Below is a small trained network, with its code and all its weights. Each question gives an input and a class and asks what happens when units are switched off, that is, made to give their printed mean instead of their output.

import numpy as np


def w(rows, s, z=0):
    codes = np.array(rows[::2]) - 128.0
    scale = np.full(codes.shape[1], s)
    scale[-1] = z or s
    return codes * scale


def f(y):
    return np.maximum(y, 0)


def log_softmax(a):
    a = a - a.max(-1, keepdims=True)
    return a - np.log(np.exp(a).sum(-1, keepdims=True))


def net(x, mask):
    res = np.array(x, float).reshape(1, 4) / 4 @ E
    y = f(res @ A[0][:, :-1].T + A[0][:, -1])
    res = res + np.where(mask, y, B[0][:, -1]) @ B[0][:, :-1]
    return log_softmax(res[-1] @ U[:, :-1].T + U[:, -1])


A, B = {}, {}
E = w([
[255,105,190,132],'x0',
[129,127,126,127],'x1',
[58,66,222,189],'x2',
[112,221,199,93],'x3',
],0.0086)
A[0] = w([
[198,112,222,118,115],'neuron 1',
[127,78,55,171,125],'neuron 2',
[167,83,209,118,129],'neuron 3',
[140,87,88,170,86],'neuron 4',
[160,32,88,105,139],'neuron 5',
[134,98,105,184,110],'neuron 6',
[164,149,99,63,118],'neuron 7',
[142,183,209,116,116],'neuron 8',
[50,133,129,78,154],'neuron 9',
[89,167,172,86,119],'neuron 10',
[106,137,115,96,245],'neuron 11',
[234,135,137,126,108],'neuron 12',
[36,152,116,140,99],'neuron 13',
[66,130,81,163,100],'neuron 14',
[114,213,154,80,134],'neuron 15',
[213,148,29,95,140],'neuron 16',
[175,87,29,154,120],'neuron 17',
[132,77,99,124,254],'neuron 18',
[91,119,117,124,122],'neuron 19',
[132,199,159,53,95],'neuron 20',
[194,193,57,48,37],'neuron 21',
[74,135,58,82,123],'neuron 22',
[169,179,102,38,118],'neuron 23',
[31,189,93,85,114],'neuron 24',
[249,162,109,177,158],'neuron 25',
[123,184,228,51,117],'neuron 26',
[97,80,241,210,111],'neuron 27',
[206,89,143,119,99],'neuron 28',
],0.011,0.009)
B[0] = w([
[141,72,97,117,206],'neuron 1',
[150,151,137,176,187],'neuron 2',
[149,34,102,93,193],'neuron 3',
[159,176,96,178,152],'neuron 4',
[113,168,145,183,187],'neuron 5',
[134,134,128,164,153],'neuron 6',
[70,120,104,105,184],'neuron 7',
[149,96,136,169,195],'neuron 8',
[137,67,137,104,214],'neuron 9',
[153,117,130,187,184],'neuron 10',
[126,90,214,89,255],'neuron 11',
[146,74,110,107,196],'neuron 12',
[160,64,91,132,201],'neuron 13',
[154,52,86,133,184],'neuron 14',
[143,113,165,216,214],'neuron 15',
[66,114,122,131,232],'neuron 16',
[118,152,159,200,191],'neuron 17',
[107,119,230,137,244],'neuron 18',
[141,77,115,132,160],'neuron 19',
[129,147,140,187,192],'neuron 20',
[74,156,65,132,202],'neuron 21',
[172,42,120,110,209],'neuron 22',
[70,127,127,131,211],'neuron 23',
[154,57,101,126,235],'neuron 24',
[113,67,132,112,220],'neuron 25',
[116,117,124,201,219],'neuron 26',
[2,173,30,106,231],'neuron 27',
[148,69,106,126,173],'neuron 28',
],0.0088,0.009)
U = w([
[105,78,151,101,246],'0',
[4,116,22,92,99],'1',
[206,16,56,79,59],'2',
[158,121,133,254,70],'3',
[144,128,238,26,169],'4',
[170,221,66,23,93],'5',
[191,213,105,54,89],'6',
],0.0088,0.011)

Each question gives the input, the list of numbers given to net, and the class t.
The units are the neurons (one row each of A and B). Each row of codes is followed by its name. A weight is (code - 128) times the scale printed after its matrix; where a second scale follows, it is the last column's (A, B and U).
mask holds one flag per neuron, in row order. A switched-off neuron (its flag False) gives its mean, the last column of its row in B, instead of its output. The means were averaged over made-up inputs and are rounded, as every weight is.
A unit's drop is (log p(t) with every unit on - log p(t) with that unit switched off) / (log p(t) with every unit on - log p(t) with every unit switched off).
The circuit of an input: a set's keep is (log p(t) with only the set's units on - log p(t) with every unit switched off) / (log p(t) with every unit on - log p(t) with every unit switched off). Starting from the 12 units with the biggest drops (on a tie, the unit counted first), units are removed one at a time, each time the one whose removal leaves the highest keep (on an exact tie, the one counted first), for as long as the keep stays at least 0.8.
circuit, biggest first: the units of the circuit, biggest drop first
unit that matters most: the unit with the biggest drop
top k neurons: the k neurons with the biggest drops, biggest first
drop of u: that unit's drop, to one decimal
input [-4,0,-4,5], class 3: top 2 neurons -> (neuron 15; neuron 27)
input [4,2,-8,-4], class 1: circuit, biggest first -> (neuron 21; neuron 16)
input [-6,3,5,-7], class 3: circuit, biggest first -> (neuron 2; neuron 4)
input [-7,1,-4,5], class 2: circuit, biggest first -> (neuron 24; neuron 22)
input [7,6,-2,4], class 2: top 3 neurons -> (neuron 1; neuron 12; neuron 3)
input [4,7,-2,8], class 3: circuit, biggest first -> (neuron 26; neuron 15)
input [-4,-1,-2,5], class 3: circuit, biggest first -> (neuron 15; neuron 27)
input [5,4,4,4], class 2: circuit, biggest first -> (neuron 3)
input [6,-7,1,8], class 3: top 3 neurons -> (neuron 26; neuron 15; neuron 20)
input [-6,-6,7,8], class 3: circuit, biggest first -> (neuron 10; neuron 26)
input [4,4,4,-8], class 3: circuit, biggest first -> (neuron 5; neuron 17)
input [3,-4,3,8], class 3: circuit, biggest first -> (neuron 26; neuron 15)
input [8,-3,-2,4], class 2: circuit, biggest first -> (neuron 1; neuron 12)
input [3,-5,-6,2], class 1: unit that matters most -> neuron 21
input [3,-4,-4,5], class 3: top 4 neurons -> (neuron 15; neuron 27; neuron 20; neuron 26)
input [7,0,5,2], class 2: top 2 neurons -> (neuron 3; neuron 1)
input [8,3,5,1], class 2: top 2 neurons -> (neuron 3; neuron 1)
input [-6,3,-1,-3], class 2: circuit, biggest first -> (neuron 22; neuron 27)
input [-7,5,-3,8], class 3: top 2 neurons -> (neuron 15; neuron 20)
input [-4,1,3,-5], class 3: unit that matters most -> neuron 2
input [6,2,4,8], class 3: top 2 neurons -> (neuron 26; neuron 8)
input [-5,0,4,0], class 2: top 2 neurons -> (neuron 13; neuron 14)
input [5,-6,-8,8], class 1: top 4 neurons -> (neuron 21; neuron 7; neuron 23; neuron 16)
input [-1,-2,-8,-3], class 1: top 2 neurons -> (neuron 21; neuron 16)
input [0,-1,6,-4], class 1: drop of neuron 27 -> 1.1
input [4,6,-3,-5], class 0: drop of neuron 4 -> -0.1
input [2,3,8,-2], class 1: unit that matters most -> neuron 27
input [-6,5,8,0], class 1: drop of neuron 27 -> 2.6
input [4,8,-4,-3], class 0: drop of neuron 27 -> 0.4
